Known rows, with every step that occurs
Q/B/V/X: [292, -347, -64, 324, 13, -368, -283, -230, 70, 188, 167, -572, -6, 16, 336, -141, -120, -43, -466, 79, 170, -122, -453, -303, -309, -119, -202, -476, -279, -61, 275, -401, 192, -119, 155, -134, 159, 217, -292, 214, -165, -70, -387, -81, 190, 82]
N/D/X/R/P: [53, -269, 107, -145, 451, -303, -293, -174, 212, -283, 206, -179, 95, 45, 337, 120, 27, -309, -467, 332, 34, 187, -122, -295, -241, -145, -225, -522, -420, -62, 479, -278, 296, -9, 219, -169, 251, 42, -288, 303, -289, -331, -517, 170, -75, -33]
U/R/P/Q/D/N: [216, -347, -195, 261, 86, -364, -369, -217, 531, -187, 134, -413, 122, -32, 424, 108, -269, -186, -471, -118, -26, 121, -215, -156, -477, -174, -77, -543, -228, 21, 455, -393, 160, -147, 276, 35, 176, 326, 69, 200, -47, -322, -508, 50, -98, 18]
R/P/B/X: [154, -300, -12, -3, 275, -319, -328, -289, 336, -156, 223, -529, 59, -4, 34, 187, -294, -270, -284, 236, -115, -248, -112, -145, -109, -114, -261, -649, -358, 49, 443, -335, 197, -210, 210, 211, 192, 210, -265, 213, -72, -400, -254, 75, -29, 109]
N/G/R/P/U: [224, -169, -36, -127, 158, -97, 49, -368, 530, -123, 137, -385, 42, -196, 296, -180, -147, -94, -638, 250, -284, 126, -14, -161, -224, -267, -50, -599, -358, 249, 483, -278, 214, -276, 117, 277, 349, 166, -417, 86, -494, -183, -443, 236, -352, 81]
P/B/V/Q/D/X: [257, -699, -56, 348, 140, -397, -490, 29, 146, -125, 152, -519, -24, 175, 182, 260, 48, -133, -342, 238, 127, -30, -220, -218, -354, -237, -31, -576, -40, 202, 518, -332, 85, 49, 186, -149, 192, 117, -99, 287, 78, -217, -473, 69, 233, 92]
V/B/X/R/P/U/Q/D/N/G: [84, -365, 61, 155, -58, -155, -158, -263, 459, -482, 39, -254, -163, 73, 250, -31, -355, -117, -402, 146, -96, -38, -188, -37, -221, -167, -101, -438, -333, -301, 527, 137, 101, 147, 246, -79, 339, 241, 80, 492, -219, -278, -336, 315, 168, 10]
P/U/B/X: [241, -279, 83, 406, -61, -259, -166, -368, 455, -144, 297, -561, 53, -285, 219, -155, -173, -199, -394, 164, -414, -221, -9, -264, -274, -123, -150, -601, -374, 44, 504, -432, 104, -356, 242, 300, 212, 363, -177, 443, -149, -270, -316, 18, 41, 8]
U/Q/D/X/R/P/B/V: [101, -509, -10, 39, 220, -353, -299, -82, 219, -211, 223, -338, 32, 152, 253, 358, -117, -263, -290, 99, 187, 274, -251, -87, -247, -220, -47, -469, -213, 4, 556, 38, 188, 39, 356, -90, 270, -68, 19, 223, 82, -392, -458, 117, 316, 56]
V/B/X/R/P: [34, -183, 17, 6, 234, -357, -142, -357, 334, -224, 283, -330, -61, -31, 100, -75, -284, -306, -403, 210, 39, -134, -109, -126, -88, -119, -408, -413, -481, -253, 406, -125, 187, -145, 201, -2, 195, 113, -142, 394, -171, -241, -256, 162, 35, 62]
Q/D/N/V/B: [208, -533, 9, 354, 114, -266, -422, -169, 269, -168, 25, -562, 95, -54, 550, 10, -137, 14, -787, -41, 131, 15, -300, -345, -400, -185, 125, -511, -293, -102, 396, -248, 178, 23, 318, -144, 252, 229, -188, 122, -159, -14, -638, 33, 244, 29]
U/X/P/Q/D/B: [299, -585, 70, 300, 119, -413, -570, -46, 100, -191, 249, -402, 150, 62, 332, 206, -159, -158, -424, -111, 73, -72, -367, -328, -324, 62, 27, -477, -14, 87, 422, -383, 114, -143, 424, -1, 10, 282, 8, 353, -221, -122, -497, -17, 68, 196]
V/B/X/P/Q/D: [207, -598, -105, 349, 152, -446, -406, -73, 136, -193, 247, -464, 27, 143, 93, -98, -430, -217, -347, 26, 127, -308, -95, -160, -280, -87, -167, -520, -9, -165, 389, -220, 56, -73, 284, -249, 86, 329, 181, 325, -16, -215, -477, 135, 144, 265]
B/V/D/Q: [285, -275, -24, 79, 85, -451, -449, -48, 151, -67, 123, -630, 240, 115, 530, -75, -61, 28, -543, 269, 132, -78, -230, -263, -272, -218, 21, -772, -201, 103, 359, -550, 69, 53, 239, -185, 108, 234, -157, 70, -194, -232, -380, -43, -40, -57]
R/P/B/X/V/D/N/G: [39, -404, 22, -71, 286, -132, -553, -160, 461, -298, -127, -376, -137, 274, 319, 316, -338, 29, -150, 398, -195, -138, -173, -197, -28, -130, -55, -666, -385, -14, 356, -13, 118, 283, 213, 32, 315, 55, -230, -33, -251, -180, -266, 170, -100, 194]
G/P/U/Q/B/X/V/D/N: [183, -626, 34, 315, -141, -321, -610, -167, 216, -276, 64, -491, 31, 129, 555, 47, -451, 88, -33, -30, -167, -110, -262, -130, -173, -61, 43, -466, -382, -235, 449, -88, -79, 54, 367, 175, 255, 437, -87, 149, -178, -112, -584, -109, 182, 124]
P/U/B/V/X: [437, -141, 79, 487, -119, -218, -170, -300, 227, 4, 287, -557, -18, -286, 311, -221, -75, -122, -518, 62, -365, -17, -265, -296, -146, -134, -26, -535, -266, 47, 425, -247, 146, -286, 210, 193, 279, 174, -222, 564, -180, -177, -341, -75, 156, 68]
X/B/V/Q: [281, -206, -33, 294, 203, -456, -316, -246, 313, -176, 174, -505, 79, 71, 267, -208, -243, -42, -448, 162, 156, -119, -304, -284, -248, -142, 26, -601, -138, 133, 360, -495, 114, -179, 152, -33, 134, 134, -118, 292, -91, 3, -373, -54, 57, 39]
B/V/Q/D/N/P/U: [336, -278, -123, 268, -58, -413, -519, -142, 255, -313, -11, -461, 23, -8, 311, -7, -9, -64, -591, -115, -117, -258, -333, -61, -262, -310, 323, -569, -81, 173, 376, -227, 61, 181, 249, 88, 347, 569, -112, 258, -208, -44, -601, 52, 122, 23]
U/Q/B/X: [122, -463, -109, 370, -8, -407, -310, -286, 158, -127, 180, -613, 236, 71, 357, -68, -438, -134, -255, 94, 272, -194, -307, -318, -419, -108, -300, -528, -386, -175, 424, -637, 141, -207, 316, 36, 82, 391, -71, 278, -119, -177, -278, -73, 158, -70]
P/B/X/Q/D/N/G/R: [38, -720, 11, -142, 192, -240, -229, -12, 616, -77, -10, -327, -265, 283, 302, 186, -138, 57, -286, 178, -136, 95, -229, -146, -446, -152, -67, -655, -184, 198, 362, -183, -13, 116, 164, -123, 193, 222, -109, 89, -50, -29, -520, 223, -106, 87]
Q/B/V/X/R/P/U/G/D: [143, -272, 179, 101, -71, -147, -186, -201, 413, -5, 265, -264, -174, 75, 399, -87, -82, -71, -476, 78, -224, 89, -149, -8, -270, -220, -324, -238, -205, 28, 361, 242, 151, -274, -15, 35, 326, 24, -380, 403, -201, -319, -426, 108, -79, 157]
B/V/Q/D/P/U/X: [457, -386, -103, 427, -138, -405, -461, -85, 243, -286, 154, -441, 85, -166, 439, 58, -43, -87, -506, 81, -77, -39, -439, -138, -193, -227, 226, -445, -4, 48, 514, -256, 6, -156, 238, 302, 192, 407, -107, 545, -134, -204, -453, -84, 180, 71]
R/P/Q/B/X/V/D: [-24, -554, -200, 294, 166, -331, -690, -178, 132, -162, 82, -501, 249, 254, 331, 131, -588, -35, -94, 176, 216, -282, -244, -262, -159, -148, -322, -590, -212, -216, 269, -182, 104, 29, 338, 68, 71, 211, 9, 3, -49, -289, -268, -51, -99, 357]
R/P/U/Q/D/N: [324, -237, -14, 317, -58, -310, -445, -255, 423, -361, 31, -527, 207, -125, 428, 39, -190, -213, -410, -128, -93, 8, -213, -57, -361, -194, 137, -666, -261, -38, 503, -413, 56, -137, 377, 250, 253, 493, -64, 302, -176, -456, -517, -53, 165, 2]
U/G/Q/B/X: [92, -551, -63, 203, -5, -248, -289, -232, 263, 2, 233, -520, 25, 221, 318, 121, -281, -51, -474, 287, -61, -117, -14, -82, -459, -137, -331, -518, -293, 9, 380, -604, 147, -371, 79, 39, 227, 287, -236, 376, -216, -171, -295, -5, -120, -12]
U/X/B/V: [298, -248, 29, 178, 157, -309, -210, -186, 374, -50, 200, -465, 70, -89, 368, -110, -258, -48, -493, 93, -45, 57, -351, -346, -274, -13, 115, -526, -318, 79, 383, -492, 211, -259, 230, 142, 93, 120, -146, 244, -103, -35, -420, -116, 209, 0]
Q/D/B/V/X: [341, -451, 43, 302, 76, -448, -414, -67, 249, 27, 119, -419, -45, -31, 361, 84, 22, -52, -532, 78, 145, -191, -420, -267, -359, -23, -126, -460, -231, 31, 280, -342, 333, 23, 132, -144, 60, 116, -258, 281, -84, -237, -438, -52, 254, 37]
G/X/R/P/B/V/D/N: [152, -332, 58, -149, 283, -247, -436, -17, 234, -85, 251, -368, -313, 192, 348, 186, 160, -81, -146, 126, -319, 161, -296, -108, 26, -236, -87, -574, -392, 14, 252, 15, -49, 118, 104, -145, 170, -32, -184, -6, 26, -139, -545, 173, 27, 84]
B/V/X/Q/D/N/G/R/P: [176, -397, -164, -124, 137, -293, -326, -42, 507, 79, -193, -205, -316, 212, 424, 155, -174, -18, -436, 135, -125, 288, -503, -91, -165, -241, 12, -587, -282, 28, 205, -132, 204, 212, 165, -61, 283, 38, -111, 208, -190, -101, -489, 9, -96, 168]
D/N/G/Q/B/V: [194, -478, -180, 23, -87, -260, -352, -194, 137, 164, -50, -476, -261, 262, 431, 106, -123, 239, -593, 225, -34, 82, -377, -191, -320, -206, 53, -667, -244, 56, 306, -478, 72, 28, 95, -324, 346, 199, -297, 27, -322, 176, -581, -75, -14, 29]
N/V/B/X/R/P/U/G/Q/D: [-31, -491, 59, 76, 39, -41, -185, -211, 363, -385, 289, -297, 80, 39, 330, 207, -361, -99, -732, 163, -245, 54, 71, 97, -223, -268, -85, -313, -148, -195, 476, 329, 263, -214, 102, 125, 480, 104, -66, 643, -141, -368, -389, 264, -65, 115]
V/Q/B/X/R/P: [-91, -322, -44, 173, 139, -461, -358, -388, 273, -206, 207, -426, 3, 162, 128, 93, -266, -255, -211, 210, 194, -245, -321, -166, -191, -217, -462, -400, -335, -185, 370, -228, 67, -53, 163, 42, 166, 279, -86, 348, -172, -218, -214, 158, -111, 83]
G/X/R/P/U/Q/D/B: [184, -461, 210, 112, 64, -239, -375, -229, 208, -371, 361, -243, 55, -50, 340, 122, 22, -221, -293, -30, -97, 117, -283, -43, -267, -130, -115, -473, -284, -111, 459, -110, 156, -204, 226, 126, 130, 111, -103, 401, -46, -324, -544, 112, 135, 95]
B/V/X/R/P/U: [214, 89, 53, -27, 86, -290, -67, -300, 271, -113, 273, -374, -91, -180, 200, -146, 34, -251, -356, -14, -264, -1, -251, -6, -104, -168, -92, -426, -254, -17, 359, 22, 190, -183, 127, 112, 345, 254, -304, 478, -235, -311, -343, 49, 20, 109]
P/Q/D/X: [178, -685, -111, 324, 198, -371, -424, 3, 119, -136, 160, -545, 117, 92, 230, 119, 25, -185, -312, 103, 138, -18, -46, -201, -601, -120, -133, -653, -109, 167, 483, -662, 181, -163, 333, -112, 32, 338, -132, 190, -12, -305, -515, -34, 83, 126]
D/Q/B/X/P/U/R: [244, -504, 259, 137, -140, -373, -138, -528, 381, 30, 312, -404, 71, 103, 290, -114, -231, -159, -417, -12, -262, -139, -240, -79, -346, -126, -46, -456, -225, -91, 543, -143, -79, -160, 230, -210, 457, 538, -22, 415, -264, -129, -437, 248, -66, 47]
G/P/Q/D: [246, -548, -210, 159, 156, -458, -445, 37, 136, -216, 288, -580, 158, -59, 266, 21, -269, -90, -493, 51, 149, -54, -43, -109, -451, -104, -18, -633, -6, 168, 497, -449, 225, -283, 258, 118, -2, 291, -112, 1, -42, -278, -710, -52, -4, 203]
N/V/D/B: [214, -452, 106, 184, 265, -320, -503, -123, 169, -239, 158, -544, 437, -52, 677, 83, -66, 92, -673, 189, 247, -139, -282, -548, -236, -74, -33, -519, -349, 106, 303, -330, 307, -33, 340, -39, 77, 106, -425, 147, -357, -35, -383, 10, -106, -62]
G/Q/B/V/X/R/P: [105, -275, -49, 3, 69, -323, -341, -282, -39, 87, 247, -407, -96, 185, 255, 180, -173, -63, -395, 63, 114, 150, -473, -43, -106, -172, -269, -424, -256, -226, 250, -41, 122, -102, 58, -124, 280, 74, -217, 402, -162, -190, -443, -29, 20, 149]
V/Q/B/X/R: [-79, -387, -1, 256, 88, -466, -264, -301, 230, -193, 268, -500, -9, 152, 209, -63, -129, -158, -193, 151, 229, -248, -287, -241, -416, -172, -430, -378, -254, -106, 378, -351, -5, -81, 120, -92, 106, 388, -108, 349, -156, -62, -276, 164, -45, -11]

Rows
[-18, -630, 33, 112, 115, -371, -293, -146, 347, -139, 297, -304, -202, 346, 387, 61, -158, -8, -260, 139, 35, -29, -103, -48, -428, -125, -483, -274, -145, 90, 418, -82, 25, -360, 174, -105, 75, 166, -319, 251, -90, -139, -376, 79, -226, 124]  U/G/D/P/Q/B/X/R
[19, -449, 173, -170, 29, -244, -389, -199, 116, 58, 15, -310, -257, 409, 352, 147, -190, 118, -483, 319, 115, 163, -516, -130, -174, -235, -292, -492, -235, -98, 354, 109, 181, 173, -3, -358, 269, -133, -319, 144, -236, -199, -441, 130, -134, 178]  N/G/D/Q/B/V/X/R/P
[-136, -524, -152, 160, 246, -294, -326, -148, 162, -333, 228, -415, 127, 73, 221, 139, -487, -147, -491, 24, 186, -104, -222, -192, -203, -217, -228, -380, -140, -268, 393, 184, 311, 5, 312, -63, 172, 105, 99, 288, 62, -298, -371, 182, 23, 219]  N/V/B/X/R/P/Q/D
[64, -400, 390, -35, -68, -165, -303, -364, 410, -139, 275, -354, 39, 215, 425, 8, -36, -57, -623, 142, -152, 133, -39, 43, -417, -241, -240, -496, -153, 139, 553, 13, -27, -327, 146, 10, 346, 137, -374, 251, -305, -346, -465, 182, -269, 143]  X/R/P/U/G/D/Q/B
[462, -401, 215, 247, 6, -423, -364, -152, 263, -2, 187, -327, -103, -61, 272, -25, 80, -130, -473, -86, -171, -251, -341, -103, -203, -19, 125, -420, -52, 55, 316, 6, 152, 3, 180, -184, 277, 294, -212, 414, -232, -214, -567, 69, 244, 194]  Q/D/B/V/X/P/U
[140, -531, -42, -12, 171, -356, -346, -164, 595, -228, 275, -248, 268, 35, 253, 240, -480, -248, -366, 169, 117, 11, -194, -103, -322, -133, -196, -558, -146, -68, 453, -23, 184, -172, 234, 94, 199, 156, 114, 447, 157, -375, -342, 132, -19, 128]  U/R/P/B/X/Q/D
[81, -389, -4, -181, 295, -225, -149, -228, 581, -77, 259, -285, 3, 192, 217, 166, -344, -259, -360, 229, -262, 135, -30, -52, -128, -175, -307, -555, -299, 239, 417, -204, 128, -381, 279, 335, 285, 9, -186, 406, -134, -209, -160, 99, -342, 143]  U/G/R/P/B/X/Q
[-3, -509, -149, 58, 157, -409, -283, -248, 30, 122, 216, -342, -146, 249, 152, 163, -56, -182, -283, 84, 101, 89, -311, -152, -195, -195, -269, -456, -243, 15, 396, -157, 156, -66, 395, -241, 244, 67, -140, 115, -72, -111, -396, -16, 21, 239]  D/X/R/P/Q/B/V
[84, -407, -17, 573, -59, -277, -615, -355, 515, -381, 84, -409, 96, -110, 222, 193, -476, -246, -264, 177, -259, -190, -157, -131, -143, -277, -58, -555, -174, -169, 514, -62, 95, -68, 234, 489, 318, 187, 141, 432, -3, -436, -334, 13, 80, 306]  R/P/U/B/X/V/Q/D
[163, -440, 48, 360, -26, -44, -522, -410, 176, -185, 217, -328, -38, 151, 325, 19, -196, -185, -323, 195, -339, 51, -175, -23, -158, -311, -124, -491, -181, -17, 452, -230, 59, -378, 161, 370, 437, 72, -213, 367, -227, -21, -332, -1, -132, 400]  R/P/U/G/X/V/Q/B
[486, -422, 313, 422, 0, -354, -436, -220, 111, -317, 237, -410, 206, -15, 354, -13, -106, -194, -358, -166, 56, -119, -371, -175, -280, 48, 60, -434, -84, -66, 446, -149, 86, -121, 339, -35, 204, 369, -111, 683, -311, -271, -462, 61, 240, 97]  V/X/P/U/Q/D/B
[97, -391, 198, 59, 163, -171, -88, -220, 617, -256, 240, -229, -19, -35, 262, 126, 212, -369, -525, 230, -255, 124, 218, 115, -492, -205, -101, -403, -261, 198, 576, -89, 229, -258, 237, 129, 380, 185, -269, 363, -265, -468, -396, 279, -16, 78]  Q/D/X/R/P/U/G
[50, -507, 138, -274, 281, -257, -238, 26, 400, -325, 187, -384, -328, 222, 267, 169, -70, 89, -225, 391, -198, -64, -52, -134, -140, -40, -126, -482, -372, 127, 444, 118, 58, 209, 89, -155, 174, 128, -299, 22, -279, -63, -491, 392, -133, -27]  V/D/N/G/P/B/X/R
[86, -418, 89, 107, -10, -118, -160, -211, 444, -356, 354, -252, -32, 51, 176, 82, -275, -193, -593, 232, -230, -25, 179, 205, -286, -192, -258, -387, -159, -175, 493, 131, 115, -280, 27, 94, 350, 163, -23, 683, -122, -471, -357, 284, -29, 108]  V/B/X/R/P/U/G/Q/D
[115, -579, -147, 312, 186, -103, -288, -184, 414, -120, 73, -431, -6, 138, 538, 128, -364, -36, -837, -94, -156, 295, -170, -228, -253, -296, -44, -387, -260, 81, 428, -59, 225, -134, 374, 118, 328, -43, -55, 159, -187, -111, -465, 157, -196, 137]  U/G/R/P/Q/D/N/V/B
[292, -329, -77, 101, -184, -284, -436, -251, 146, 40, 177, -334, 215, -71, 371, 7, -316, -114, -498, 47, -68, 50, -505, -207, -46, -153, 66, -591, -130, -71, 369, -172, 59, -279, 446, 276, 284, 285, -103, 484, -171, -59, -362, -268, 85, 290]  R/P/U/X/Q/B/V
[167, -600, -131, -79, -24, -258, -427, -102, 111, 219, -26, -267, -405, 342, 425, -20, -6, 118, -345, 249, -140, 147, -531, -203, -231, -213, 28, -725, -260, 15, 199, -470, 65, 21, 221, -340, 262, 104, -222, 50, -130, 404, -557, -154, 38, 224]  D/N/G/X/Q/B/V
[67, -451, 161, -29, 261, -278, -686, -226, 206, -269, 85, -527, 188, 312, 272, 352, -379, -76, -168, 304, -38, -152, -216, -121, -27, -143, -112, -769, -257, -68, 442, -98, 31, 135, 296, 88, 245, 100, -115, 101, -70, -424, -228, 67, -80, 243]  R/P/B/X/V/D/Q
[456, -648, 48, 253, 43, -182, -163, -225, 526, -269, 230, -108, -188, 63, 393, -142, -153, 116, -548, 352, -179, 164, -365, -68, -233, -254, 216, -413, -66, 43, 481, 81, 140, -127, -79, -121, 303, -38, -50, 401, 13, 74, -573, 314, 26, 114]  N/G/X/B/V/Q/D/P/U/R
[-11, -525, 132, -155, 221, -193, -332, -93, 372, -361, 216, -332, -186, 368, 201, 459, -40, -77, -477, 21, -211, -4, -38, 170, -410, -143, -19, -432, -195, 165, 411, 47, 78, 48, 127, -10, 361, 303, -150, 326, -136, -147, -492, 349, -32, -56]  U/G/Q/D/N/P/B/X/R
[277, -300, 185, 298, -86, -355, -198, -129, 195, -267, 294, -343, 41, -73, 430, -65, 31, -69, -372, -164, 98, 5, -430, -154, -394, -32, -47, -313, -109, -60, 418, 33, 172, -35, 223, -98, 165, 224, -97, 610, -109, -253, -411, 50, 312, -44]  P/U/Q/D/B/V/X/R
